Here is a tiny trained network, its code and every weight. The questions are about switching its units off for an input and a class, where a switched-off unit gives its printed mean instead of its output.

import numpy as np


def w(rows, s, z=0):
    codes = np.array(rows[::2]) - 128.0
    scale = np.full(codes.shape[1], s)
    scale[-1] = z or s
    return codes * scale


def norm(h):
    return h / np.sqrt((h * h).mean(-1, keepdims=True) + 1e-5)


def f(y):
    return y / 2 * (1 + np.tanh(0.7978845608 * (y + 0.044715 * y**3)))


def log_softmax(a):
    a = a - a.max(-1, keepdims=True)
    return a - np.log(np.exp(a).sum(-1, keepdims=True))


def net(x, mask):
    res = np.array(x, float).reshape(1, 7) / 4 @ E
    u = 0
    for l in range(3):
        y = f(norm(res) @ A[l][:, :-1].T + A[l][:, -1])
        res = res + np.where(mask[u : u + 5], y, B[l][:, -1]) @ B[l][:, :-1]
        u += 5
    return log_softmax(norm(res)[-1] @ U[:, :-1].T + U[:, -1])


A, B = {}, {}
E = w([
[77,32,158,128,107,188,124,195,76],'x0',
[172,127,143,40,58,76,185,45,173],'x1',
[38,94,147,171,98,179,187,116,181],'x2',
[144,146,246,165,97,102,29,71,135],'x3',
[91,135,102,184,199,100,196,196,156],'x4',
[97,125,130,152,67,116,123,111,101],'x5',
[164,51,103,151,174,115,103,84,106],'x6',
],0.014)
A[0] = w([
[178,177,182,103,205,135,98,183,153,2],'0.n1',
[84,28,206,171,152,127,130,107,180,115],'0.n2',
[119,125,93,113,191,169,174,93,199,143],'0.n3',
[126,21,89,124,228,103,180,224,98,33],'0.n4',
[129,3,149,117,112,199,83,118,85,177],'0.n5',
],0.024,0.0033)
B[0] = w([
[121,141,154,60,193,107,123,186,141,184],'0.n1',
[104,100,220,163,86,75,155,118,140,213],'0.n2',
[211,58,59,172,84,176,126,117,121,187],'0.n3',
[143,98,107,134,251,100,181,125,188,252],'0.n4',
[100,104,77,54,155,181,102,133,40,251],'0.n5',
],0.022,0.019)
A[1] = w([
[150,135,102,3,58,117,217,59,174,192],'1.n1',
[218,146,140,71,143,28,71,3,85,254],'1.n2',
[220,152,165,100,138,58,82,38,151,119],'1.n3',
[186,156,161,86,96,117,56,109,116,88],'1.n4',
[113,212,159,77,106,55,109,134,128,103],'1.n5',
],0.031,0.0036)
B[1] = w([
[77,113,197,120,50,78,148,135,118,215],'1.n1',
[236,115,88,200,94,158,110,61,176,255],'1.n2',
[137,117,103,134,111,99,253,164,169,214],'1.n3',
[113,97,101,162,173,152,99,131,162,196],'1.n4',
[109,178,217,149,123,115,122,146,154,203],'1.n5',
],0.025,0.02)
A[2] = w([
[117,232,115,41,42,142,117,94,152,92],'2.n1',
[219,231,148,90,176,207,64,164,130,63],'2.n2',
[137,57,175,183,121,138,152,84,240,155],'2.n3',
[92,167,3,213,157,168,150,80,116,3],'2.n4',
[77,89,191,175,181,203,59,51,135,50],'2.n5',
],0.022,0.0042)
B[2] = w([
[155,206,151,95,187,97,102,174,23,132],'2.n1',
[35,125,62,167,151,189,212,129,168,155],'2.n2',
[176,216,61,94,70,58,148,123,109,255],'2.n3',
[157,148,162,107,143,160,6,141,140,157],'2.n4',
[119,141,29,83,100,84,158,201,135,167],'2.n5',
],0.018,0.026)
U = w([
[71,186,167,153,191,170,118,158,182,22],'0',
[83,177,222,130,113,132,103,112,118,2],'1',
[55,98,152,86,67,145,103,125,55,159],'2',
[183,74,69,152,115,199,69,61,129,102],'3',
[125,96,66,102,255,136,134,165,136,186],'4',
[167,145,124,171,88,75,192,108,187,191],'5',
],0.02,0.0057)

Each question gives the input, the list of numbers given to net, and the class t.
The units are the neurons (one row each of A and B). Each row of codes is followed by its name. A weight is (code - 128) times the scale printed after its matrix; where a second scale follows, it is the last column's (A, B and U).
mask holds one flag per neuron, layer by layer. A switched-off neuron (its flag False) gives its mean, the last column of its row in B, instead of its output. The means were averaged over made-up inputs and are rounded, as every weight is.
A unit's drop is (log p(t) with every unit on - log p(t) with that unit switched off) / (log p(t) with every unit on - log p(t) with every unit switched off).
unit that matters most: the unit with the biggest drop
top k neurons: the k neurons with the biggest drops, biggest first
k most important neurons of layer l: the k neurons of layer l with the biggest drops, biggest first
drop of u: that unit's drop, to one decimal
input [3,3,-4,-2,-8,0,-3], class 3: top neuron => (1.n2)
input [8,7,-5,-7,6,5,-4], class 4: top 2 neurons => (0.n4, 1.n2)
input [-2,-4,-3,0,-1,5,-3], class 0: 2 most important neurons of layer 1 => (1.n5, 1.n2)
input [7,8,5,-6,-2,-7,-8], class 2: 3 most important neurons of layer 1 => (1.n1, 1.n2, 1.n3)
input [-5,-3,-1,4,1,6,-8], class 0: top 3 neurons => (1.n5, 0.n4, 0.n3)
input [2,-1,4,3,-4,7,-6], class 2: top 2 neurons => (1.n2, 0.n4)
input [3,6,-4,3,3,-1,8], class 3: 2 most important neurons of layer 1 => (1.n2, 1.n5)
input [6,-7,1,-4,-5,8,-6], class 4: top 3 neurons => (1.n1, 0.n2, 1.n2)
input [0,-7,1,8,-6,-1,-8], class 0: top 2 neurons => (0.n3, 1.n5)
input [6,1,-5,2,0,8,7], class 4: top 2 neurons => (0.n5, 1.n1)
input [-8,-4,1,-4,7,3,7], class 4: top 2 neurons => (0.n4, 1.n2)
input [8,6,-7,7,1,-2,2], class 3: top 2 neurons => (0.n5, 1.n2)
input [-6,-6,-1,-2,-1,1,1], class 4: top 2 neurons => (0.n2, 1.n2)
input [8,-2,-1,7,2,-7,-1], class 4: unit that matters most => 1.n1
input [1,-5,-5,3,-8,-8,7], class 4: 2 most important neurons of layer 2 => (2.n2, 2.n5)
input [-4,-1,-8,4,-8,7,6], class 3: 3 most important neurons of layer 0 => (0.n2, 0.n4, 0.n1)
input [-7,-4,6,5,1,0,-8], class 1: 2 most important neurons of layer 0 => (0.n4, 0.n5)
input [-7,-8,3,-2,0,-7,-5], class 4: top 2 neurons => (0.n1, 1.n2)
input [4,7,3,-7,-3,-1,-3], class 2: 2 most important neurons of layer 1 => (1.n2, 1.n1)
input [3,-1,-5,7,6,-8,-5], class 0: unit that matters most => 0.n1
input [4,7,-6,3,3,6,8], class 3: drop of 0.n5 => 0.1
input [6,-4,-3,1,-2,6,1], class 4: drop of 1.n1 => 0.4
input [-1,-2,-3,6,-7,-7,5], class 3: drop of 0.n5 => 0.1
input [7,5,4,3,-4,-1,-3], class 2: drop of 1.n2 => 0.0
